Below are the code and all the weights of a small trained network. Each question names an input and a class and asks about switching units off, where a switched-off unit gives its printed mean instead of its output.

import numpy as np


def w(rows, s, z=0):
    codes = np.array(rows[::2]) - 128.0
    scale = np.full(codes.shape[1], s)
    scale[-1] = z or s
    return codes * scale


def norm(h):
    return h / np.sqrt((h * h).mean(-1, keepdims=True) + 1e-5)


def f(y):
    return np.maximum(y, 0)


def log_softmax(a):
    a = a - a.max(-1, keepdims=True)
    return a - np.log(np.exp(a).sum(-1, keepdims=True))


def net(x, mask):
    res = np.array(x, float).reshape(1, 4) / 4 @ E
    u = 0
    for l in range(3):
        y = f(norm(res) @ A[l][:, :-1].T + A[l][:, -1])
        res = res + np.where(mask[u : u + 7], y, B[l][:, -1]) @ B[l][:, :-1]
        u += 7
    return log_softmax(norm(res)[-1] @ U[:, :-1].T + U[:, -1])


A, B = {}, {}
E = w([
[74,28,42,130,40,89,35,103,172,182,96,135],'x0',
[195,164,49,110,96,17,124,175,107,82,157,254],'x1',
[129,78,201,197,85,22,196,125,161,126,89,86],'x2',
[109,121,192,150,132,114,44,144,213,35,228,102],'x3',
],0.0069)
A[0] = w([
[150,97,197,184,118,69,199,123,159,92,85,130,1],'L0N0',
[183,142,119,121,99,28,183,90,118,116,159,191,49],'L0N1',
[101,158,130,177,146,85,189,143,73,222,92,189,50],'L0N2',
[142,161,37,90,187,93,108,163,139,114,160,146,96],'L0N3',
[127,82,66,142,78,170,252,103,63,131,75,206,7],'L0N4',
[90,155,182,60,92,164,166,45,158,74,64,25,65],'L0N5',
[110,254,131,205,179,89,212,204,67,63,143,113,38],'L0N6',
],0.0065,0.0037)
B[0] = w([
[165,88,118,68,255,104,138,157,130,169,103,147,217],'L0N0',
[84,137,107,246,110,98,138,137,46,65,143,149,226],'L0N1',
[155,181,108,111,79,119,115,68,182,116,65,86,218],'L0N2',
[73,122,133,163,151,90,126,155,77,127,129,114,215],'L0N3',
[176,131,101,90,135,144,108,71,127,68,116,70,228],'L0N4',
[84,140,100,166,122,110,108,123,91,178,184,73,227],'L0N5',
[158,130,170,93,44,177,133,167,149,196,160,168,253],'L0N6',
],0.0094,0.0052)
A[1] = w([
[212,90,114,219,162,52,191,219,223,159,80,103,119],'L1N0',
[112,16,48,157,57,85,81,98,190,146,78,194,39],'L1N1',
[142,173,124,196,168,118,72,99,220,52,166,121,4],'L1N2',
[145,94,226,105,158,79,100,196,254,86,241,129,51],'L1N3',
[68,176,89,51,197,212,83,207,136,71,130,172,123],'L1N4',
[130,254,92,84,143,119,213,148,124,156,58,126,95],'L1N5',
[114,127,130,212,113,108,87,189,174,38,205,184,146],'L1N6',
],0.0066,0.0025)
B[1] = w([
[69,54,90,101,254,128,99,115,146,101,137,233,227],'L1N0',
[223,132,212,122,116,161,214,191,162,177,179,148,247],'L1N1',
[213,181,118,77,107,99,167,136,126,69,102,83,165],'L1N2',
[192,71,24,146,38,143,205,92,124,146,11,114,235],'L1N3',
[86,38,193,122,146,21,160,57,139,166,41,208,221],'L1N4',
[154,70,113,104,92,130,77,94,169,130,150,91,229],'L1N5',
[152,187,64,81,124,190,102,66,111,132,125,76,254],'L1N6',
],0.0088,0.0054)
A[2] = w([
[84,89,208,57,177,70,27,114,89,181,60,209,69],'L2N0',
[197,84,220,95,69,148,174,235,173,208,246,186,97],'L2N1',
[118,123,101,126,177,29,159,103,153,106,174,198,253],'L2N2',
[161,154,91,216,85,48,38,189,43,59,202,204,109],'L2N3',
[151,119,159,91,122,177,102,183,119,171,159,114,144],'L2N4',
[148,148,182,119,64,159,137,172,171,208,117,221,219],'L2N5',
[3,108,159,215,176,165,81,165,106,220,128,19,174],'L2N6',
],0.0066,0.0023)
B[2] = w([
[107,36,176,159,209,48,157,176,182,156,109,175,232],'L2N0',
[175,204,230,154,90,185,124,120,184,101,123,207,254],'L2N1',
[18,120,165,111,205,137,68,100,124,155,159,107,240],'L2N2',
[10,175,156,145,96,143,127,190,91,120,204,1,234],'L2N3',
[138,129,102,182,118,126,159,121,207,80,151,185,179],'L2N4',
[154,192,152,188,188,211,123,149,168,99,125,113,235],'L2N5',
[86,220,103,132,90,76,93,207,67,33,203,158,244],'L2N6',
],0.0084,0.0058)
U = w([
[49,155,102,158,94,101,107,161,60,100,199,89,26],'0',
[219,75,40,78,58,137,116,50,119,125,38,72,255],'1',
[188,143,214,155,103,207,138,139,187,129,136,197,29],'2',
[90,8,158,112,208,61,114,111,141,154,97,185,181],'3',
],0.011,0.00045)

Each question gives the input, the list of numbers given to net, and the class t.
The units are the neurons (one row each of A and B). Each row of codes is followed by its name. A weight is (code - 128) times the scale printed after its matrix; where a second scale follows, it is the last column's (A, B and U).
mask holds one flag per neuron, layer by layer. A switched-off neuron (its flag False) gives its mean, the last column of its row in B, instead of its output. The means were averaged over made-up inputs and are rounded, as every weight is.
A unit's drop is (log p(t) with every unit on - log p(t) with that unit switched off) / (log p(t) with every unit on - log p(t) with every unit switched off).
The circuit of an input: a set's keep is (log p(t) with only the set's units on - log p(t) with every unit switched off) / (log p(t) with every unit on - log p(t) with every unit switched off). Starting from the 12 units with the biggest drops (on a tie, the unit counted first), units are removed one at a time, each time the one whose removal leaves the highest keep (on an exact tie, the one counted first), for as long as the keep stays at least 0.8.
units of the circuit, in order: the units of the circuit, biggest drop first
unit that matters most: the unit with the biggest drop
top k neurons: the k neurons with the biggest drops, biggest first
k most important neurons of layer l: the k neurons of layer l with the biggest drops, biggest first
input [-4,-6,-7,4], class 3: units of the circuit, in order : [L1N4]
input [6,-2,0,6], class 1: top 3 neurons : [L1N3; L1N6; L0N6]
input [4,-2,-8,-6], class 3: top 2 neurons : [L1N4; L2N0]
input [-4,-2,7,3], class 3: top 2 neurons : [L0N0; L1N0]
input [0,1,4,-4], class 1: top 3 neurons : [L0N4; L0N2; L1N4]
input [8,8,4,-2], class 0: units of the circuit, in order : [L0N1; L2N3]
input [0,-1,-8,8], class 1: top 2 neurons : [L1N3; L1N6]
input [8,6,-4,-1], class 2: top 2 neurons : [L1N1; L2N1]
input [8,7,-7,-1], class 2: 2 most important neurons of layer 0 : [L0N5; L0N0]
input [5,5,-5,-5], class 0: top 4 neurons : [L0N3; L0N6; L1N3; L0N0]
input [8,-8,8,-1], class 0: top 2 neurons : [L2N6; L0N5]
input [-3,8,3,-7], class 0: top 2 neurons : [L0N1; L2N3]
input [-5,-6,-6,0], class 0: top 4 neurons : [L2N6; L0N5; L1N1; L0N0]
input [-2,5,-3,-3], class 0: unit that matters most : L2N3
input [7,6,-7,2], class 2: top 2 neurons : [L1N1; L1N0]
input [-4,5,-5,-1], class 0: 4 most important neurons of layer 0 : [L0N3; L0N0; L0N1; L0N6]
input [7,6,5,2], class 2: 2 most important neurons of layer 2 : [L2N1; L2N6]
input [-4,-3,-6,1], class 3: 2 most important neurons of layer 1 : [L1N4; L1N1]
input [5,3,-7,-6], class 3: 2 most important neurons of layer 0 : [L0N6; L0N3]
input [2,4,3,-5], class 1: 3 most important neurons of layer 0 : [L0N4; L0N2; L0N5]
input [2,-2,4,7], class 1: units of the circuit, in order : [L1N3]
